.16; .41; -.10; .02
-.59; -.05; .03; .08
-.02; -.29; .40; -.08
.26; .00; .07; -.32
-.19; -.01; -.17; -.11
-.19; .17; -.03; -.25
.36; .19; .01; .03
.07; .00; .18; -.34
-.52; .11; -.15; -.16
-.23; -.07; -.07; -.28
=>
-.19; -.01; -.17; -.11
-.52; .11; -.15; -.16
.16; .41; -.10; .02
-.23; -.07; -.07; -.28
-.19; .17; -.03; -.25
.36; .19; .01; .03
-.59; -.05; .03; .08
.26; .00; .07; -.32
.07; .00; .18; -.34
-.02; -.29; .40; -.08

-.33; .02; -.24; -.09; .46; -.20; -.54; -.25; .00; -.18; -.14; -.30; -.13; -.24
-.30; .12; -.42; -.14; .45; -.52; .34; -.44; .36; -.48; .74; .60; -.34; .52
=>
-.30; .12; -.42; -.14; .45; -.52; .34; -.44; .36; -.48; .74; .60; -.34; .52
-.33; .02; -.24; -.09; .46; -.20; -.54; -.25; .00; -.18; -.14; -.30; -.13; -.24

.35; -.55; -.06; -.03; -.05; .02; .06; -.56; .15; -.12; -.03; .11; .29; .43; -.39
.47; -.65; -.15; -.10; .06; .05; .13; -.40; .00; -.07; .03; -.03; .29; .58; -.27
.27; -.46; -.01; .00; -.10; .01; .02; -.61; .22; -.13; -.06; .18; .28; .33; -.43
.42; -.61; -.11; -.07; .01; .03; .09; -.50; .08; -.10; .01; .04; .30; .52; -.34
=>
.47; -.65; -.15; -.10; .06; .05; .13; -.40; .00; -.07; .03; -.03; .29; .58; -.27
.42; -.61; -.11; -.07; .01; .03; .09; -.50; .08; -.10; .01; .04; .30; .52; -.34
.35; -.55; -.06; -.03; -.05; .02; .06; -.56; .15; -.12; -.03; .11; .29; .43; -.39
.27; -.46; -.01; .00; -.10; .01; .02; -.61; .22; -.13; -.06; .18; .28; .33; -.43

.06; -.05; -.02; -.34; .13
-.07; -.40; -.15; -.01; .33
-.05; .21; .12; -.23; .16
.67; -.30; -.17; .30; .52
-.15; -.04; .02; .20; -.08
.23; -.26; -.12; .10; -.22
.37; -.40; -.11; .37; -.07
.25; -.10; .04; -.04; -.72
-.18; .36; -.08; -.19; .00
=>
.67; -.30; -.17; .30; .52
-.07; -.40; -.15; -.01; .33
.23; -.26; -.12; .10; -.22
.37; -.40; -.11; .37; -.07
-.18; .36; -.08; -.19; .00
.06; -.05; -.02; -.34; .13
-.15; -.04; .02; .20; -.08
.25; -.10; .04; -.04; -.72
-.05; .21; .12; -.23; .16

.07; .34; .10; .04; .01; -.14; -.08; .18; .01; .02
.02; -.38; -.36; .03; .12; .33; .07; -.12; -.03; -.37
.00; -.17; -.45; .03; -.02; .51; -.08; -.16; .05; -.37
-.01; .22; .11; .07; .04; -.26; .10; .14; .09; .18
.01; -.19; .34; .07; -.04; .10; .13; -.01; .01; .37
-.04; .24; -.16; .02; -.04; -.34; .00; .06; .02; -.13
-.02; .16; -.67; -.08; -.06; -.20; -.06; .14; -.05; -.56
.05; .44; .14; .04; .03; -.45; .00; .25; -.05; .11
-.02; -.01; .04; -.07; .02; .17; -.06; .22; -.12; .04
=>
-.02; .16; -.67; -.08; -.06; -.20; -.06; .14; -.05; -.56
.00; -.17; -.45; .03; -.02; .51; -.08; -.16; .05; -.37
.02; -.38; -.36; .03; .12; .33; .07; -.12; -.03; -.37
-.04; .24; -.16; .02; -.04; -.34; .00; .06; .02; -.13
-.02; -.01; .04; -.07; .02; .17; -.06; .22; -.12; .04
.07; .34; .10; .04; .01; -.14; -.08; .18; .01; .02
-.01; .22; .11; .07; .04; -.26; .10; .14; .09; .18
.05; .44; .14; .04; .03; -.45; .00; .25; -.05; .11
.01; -.19; .34; .07; -.04; .10; .13; -.01; .01; .37

-.18; -.21; -.09; .34; -.21; .19; .32; -.06; .13
-.09; -.30; -.71; .25; -.22; .01; -.17; -.24; .19
.06; .07; -.02; -.16; .14; -.11; -.25; .12; -.03
-.05; .03; .03; .15; -.22; .03; .24; -.21; -.04
-.02; .02; .09; -.10; .16; .00; -.09; .20; .03
.20; .12; -.19; -.27; .19; -.30; -.57; .02; -.07
=>
-.09; -.30; -.71; .25; -.22; .01; -.17; -.24; .19
.20; .12; -.19; -.27; .19; -.30; -.57; .02; -.07
-.18; -.21; -.09; .34; -.21; .19; .32; -.06; .13
.06; .07; -.02; -.16; .14; -.11; -.25; .12; -.03
-.05; .03; .03; .15; -.22; .03; .24; -.21; -.04
-.02; .02; .09; -.10; .16; .00; -.09; .20; .03
